Below is a small trained network, with its code and all its weights. Each question gives an input and a class and asks what happens when units are switched off, that is, made to give their printed mean instead of their output.

import numpy as np


def w(rows, s, z=0):
    codes = np.array(rows[::2]) - 128.0
    scale = np.full(codes.shape[1], s)
    scale[-1] = z or s
    return codes * scale


def norm(h):
    return h / np.sqrt((h * h).mean(-1, keepdims=True) + 1e-5)


def f(y):
    return y / 2 * (1 + np.tanh(0.7978845608 * (y + 0.044715 * y**3)))


def log_softmax(a):
    a = a - a.max(-1, keepdims=True)
    return a - np.log(np.exp(a).sum(-1, keepdims=True))


def net(x, mask):
    res = np.array(x, float).reshape(1, 6) / 4 @ E
    u = 0
    for l in range(2):
        y = f(norm(res) @ A[l][:, :-1].T + A[l][:, -1])
        res = res + np.where(mask[u : u + 5], y, B[l][:, -1]) @ B[l][:, :-1]
        u += 5
    return log_softmax(norm(res)[-1] @ U[:, :-1].T + U[:, -1])


A, B = {}, {}
E = w([
[127,139,122],'x0',
[3,44,45],'x1',
[130,118,134],'x2',
[133,91,11],'x3',
[125,157,251],'x4',
[118,180,102],'x5',
],0.0052)
A[0] = w([
[163,198,77,118],'0.n1',
[63,112,95,136],'0.n2',
[9,137,187,79],'0.n3',
[197,148,88,20],'0.n4',
[184,109,115,251],'0.n5',
],0.013,0.0029)
B[0] = w([
[167,121,155,202],'0.n1',
[43,176,108,235],'0.n2',
[173,5,200,254],'0.n3',
[126,42,173,173],'0.n4',
[184,138,168,222],'0.n5',
],0.018,0.0038)
A[1] = w([
[37,213,226,207],'1.n1',
[250,149,67,5],'1.n2',
[135,180,203,65],'1.n3',
[187,141,189,107],'1.n4',
[126,163,117,75],'1.n5',
],0.017,0.0016)
B[1] = w([
[66,26,183,185],'1.n1',
[219,9,154,191],'1.n2',
[178,232,154,193],'1.n3',
[81,202,33,255],'1.n4',
[98,142,68,123],'1.n5',
],0.015,0.0095)
U = w([
[227,208,94,202],'0',
[204,45,194,241],'1',
[34,40,150,148],'2',
[42,135,15,4],'3',
[116,253,232,10],'4',
],0.014,0.003)

Each question gives the input, the list of numbers given to net, and the class t.
The units are the neurons (one row each of A and B). Each row of codes is followed by its name. A weight is (code - 128) times the scale printed after its matrix; where a second scale follows, it is the last column's (A, B and U).
mask holds one flag per neuron, layer by layer. A switched-off neuron (its flag False) gives its mean, the last column of its row in B, instead of its output. The means were averaged over made-up inputs and are rounded, as every weight is.
A unit's drop is (log p(t) with every unit on - log p(t) with that unit switched off) / (log p(t) with every unit on - log p(t) with every unit switched off).
The circuit of an input: a set's keep is (log p(t) with only the set's units on - log p(t) with every unit switched off) / (log p(t) with every unit on - log p(t) with every unit switched off). Starting from all 10 units, units are removed one at a time, each time the one whose removal leaves the highest keep (on an exact tie, the one counted first), for as long as the keep stays at least 0.8.
circuit, biggest first: the units of the circuit, biggest drop first
most important unit: the unit with the biggest drop
top k neurons in layer l: the k neurons of layer l with the biggest drops, biggest first
drop when u is switched off: that unit's drop, to one decimal
input [4,-2,-7,-5,-1,0], class 0: most important unit : 0.n2
input [-3,0,4,-8,-4,-2], class 0: top 2 neurons in layer 0 : [0.n2; 0.n4]
input [-2,-2,-6,-4,-2,7], class 0: circuit, biggest first : [0.n2; 1.n4]
input [8,1,-1,3,2,-7], class 2: top 2 neurons in layer 1 : [1.n1; 1.n2]
input [-6,-2,-5,-6,-5,4], class 0: top 2 neurons in layer 1 : [1.n4; 1.n2]
input [6,2,0,3,-3,-6], class 3: top 2 neurons in layer 1 : [1.n2; 1.n5]
input [7,-2,-3,5,8,2], class 0: top 3 neurons in layer 1 : [1.n4; 1.n2; 1.n3]
input [-4,0,-1,4,-7,0], class 1: top 2 neurons in layer 1 : [1.n4; 1.n2]
input [8,2,4,7,2,7], class 2: top 2 neurons in layer 0 : [0.n2; 0.n1]
input [-6,5,-1,-5,3,4], class 1: top 2 neurons in layer 1 : [1.n4; 1.n1]
input [5,8,1,-7,8,3], class 1: top 2 neurons in layer 1 : [1.n4; 1.n1]
input [0,-8,6,7,5,-4], class 0: top 2 neurons in layer 1 : [1.n4; 1.n1]
input [-4,-6,-2,-5,-1,-5], class 0: drop when 0.n3 is switched off : -0.1
input [8,7,8,-8,2,2], class 1: circuit, biggest first : [0.n3]
input [-8,-4,-3,-8,-6,-5], class 0: drop when 0.n2 is switched off : 1.1
input [3,-1,8,1,6,3], class 0: drop when 0.n2 is switched off : 1.7
input [-4,-2,3,6,-8,3], class 1: drop when 1.n1 is switched off : 0.0
